Here is a tiny trained network, its code and every weight. The questions are about switching its units off for an input and a class, where a switched-off unit gives its printed mean instead of its output.

import numpy as np


def w(rows, s, z=0):
    codes = np.array(rows[::2]) - 128.0
    scale = np.full(codes.shape[1], s)
    scale[-1] = z or s
    return codes * scale


def f(y):
    return np.maximum(y, 0)


def log_softmax(a):
    a = a - a.max(-1, keepdims=True)
    return a - np.log(np.exp(a).sum(-1, keepdims=True))


def net(x, mask):
    res = np.array(x, float).reshape(1, 8) / 4 @ E
    y = f(res @ A[0][:, :-1].T + A[0][:, -1])
    res = res + np.where(mask, y, B[0][:, -1]) @ B[0][:, :-1]
    return log_softmax(res[-1] @ U[:, :-1].T + U[:, -1])


A, B = {}, {}
E = w([
[135,126,125,127,121,135],'x0',
[111,230,59,177,101,90],'x1',
[137,128,128,126,120,138],'x2',
[61,201,144,30,134,188],'x3',
[136,130,128,125,126,128],'x4',
[160,132,128,114,123,124],'x5',
[132,132,134,123,138,109],'x6',
[95,81,189,95,9,36],'x7',
],0.016)
A[0] = w([
[163,71,142,116,227,192,179],'n0',
[93,175,138,51,136,150,176],'n1',
[167,91,104,237,125,107,255],'n2',
[73,95,219,27,82,161,61],'n3',
[101,203,114,153,4,62,28],'n4',
[129,53,148,129,101,95,165],'n5',
[141,197,87,180,160,139,122],'n6',
],0.014,0.0083)
B[0] = w([
[131,102,249,182,151,186,226],'n0',
[140,138,106,8,174,220,211],'n1',
[191,98,137,146,181,13,235],'n2',
[148,34,21,83,160,100,254],'n3',
[147,105,224,139,242,229,211],'n4',
[78,143,161,160,39,29,221],'n5',
[157,142,2,74,109,71,198],'n6',
],0.0093,0.024)
U = w([
[162,127,185,195,167,131,253],'0',
[166,85,36,114,151,96,156],'1',
[118,135,163,100,163,208,175],'2',
[123,246,41,109,128,178,13],'3',
[124,95,157,143,8,80,12],'4',
],0.014,0.0061)

Each question gives the input, the list of numbers given to net, and the class t.
The units are the neurons (one row each of A and B). Each row of codes is followed by its name. A weight is (code - 128) times the scale printed after its matrix; where a second scale follows, it is the last column's (A, B and U).
mask holds one flag per neuron, in row order. A switched-off neuron (its flag False) gives its mean, the last column of its row in B, instead of its output. The means were averaged over made-up inputs and are rounded, as every weight is.
A unit's drop is (log p(t) with every unit on - log p(t) with that unit switched off) / (log p(t) with every unit on - log p(t) with every unit switched off).
The circuit of an input: a set's keep is (log p(t) with only the set's units on - log p(t) with every unit switched off) / (log p(t) with every unit on - log p(t) with every unit switched off). Starting from all 7 units, units are removed one at a time, each time the one whose removal leaves the highest keep (on an exact tie, the one counted first), for as long as the keep stays at least 0.8.
circuit, biggest first: the units of the circuit, biggest drop first
unit that matters most: the unit with the biggest drop
top k neurons: the k neurons with the biggest drops, biggest first
drop of u: that unit's drop, to one decimal
input [-8,6,7,8,-1,-1,6,7], class 2: circuit, biggest first -> (n4)
input [-1,1,5,6,4,3,5,-3], class 3: top 2 neurons -> (n4, n6)
input [2,8,-7,-7,8,-7,0,2], class 0: top 2 neurons -> (n4, n3)
input [1,0,2,-8,6,8,-6,3], class 4: top 3 neurons -> (n5, n0, n3)
input [8,1,-4,4,7,-5,4,-1], class 3: circuit, biggest first -> (n4, n2, n3)
input [7,5,1,2,7,2,8,8], class 2: top 2 neurons -> (n4, n2)
input [8,-1,-8,-1,7,0,-7,0], class 0: top 2 neurons -> (n3, n6)
input [-3,-5,0,-8,4,3,-1,2], class 4: top 2 neurons -> (n5, n4)
input [3,1,5,5,-2,5,3,2], class 2: top 2 neurons -> (n2, n6)
input [4,-2,-8,0,-8,4,-6,6], class 4: top 2 neurons -> (n5, n1)
input [-3,-2,5,-7,-4,3,2,0], class 0: top 2 neurons -> (n2, n3)
input [4,2,8,2,-5,-1,-1,-1], class 3: top 4 neurons -> (n3, n2, n0, n4)
input [3,-1,0,-1,3,-8,2,-2], class 0: top 2 neurons -> (n3, n1)
input [8,3,2,7,5,-8,5,-6], class 3: unit that matters most -> n6
input [-8,-3,-7,-1,0,-4,-7,6], class 4: top 2 neurons -> (n5, n1)
input [-1,-3,-5,7,0,1,2,1], class 1: top 2 neurons -> (n3, n4)
input [5,0,0,-2,-5,-5,-1,6], class 4: top 3 neurons -> (n5, n0, n1)
input [7,-5,8,-5,2,-4,2,2], class 4: top 2 neurons -> (n5, n4)
input [4,-3,2,-5,-5,6,-6,0], class 0: drop of n3 -> 0.2
input [3,5,2,2,-4,7,-8,-4], class 3: unit that matters most -> n3
input [-3,2,-3,2,-7,-8,-5,2], class 2: drop of n3 -> 0.0
input [7,8,4,1,-1,-4,-4,2], class 2: drop of n4 -> 1.3
input [-4,4,-4,7,7,-5,-7,-1], class 3: drop of n0 -> 0.2
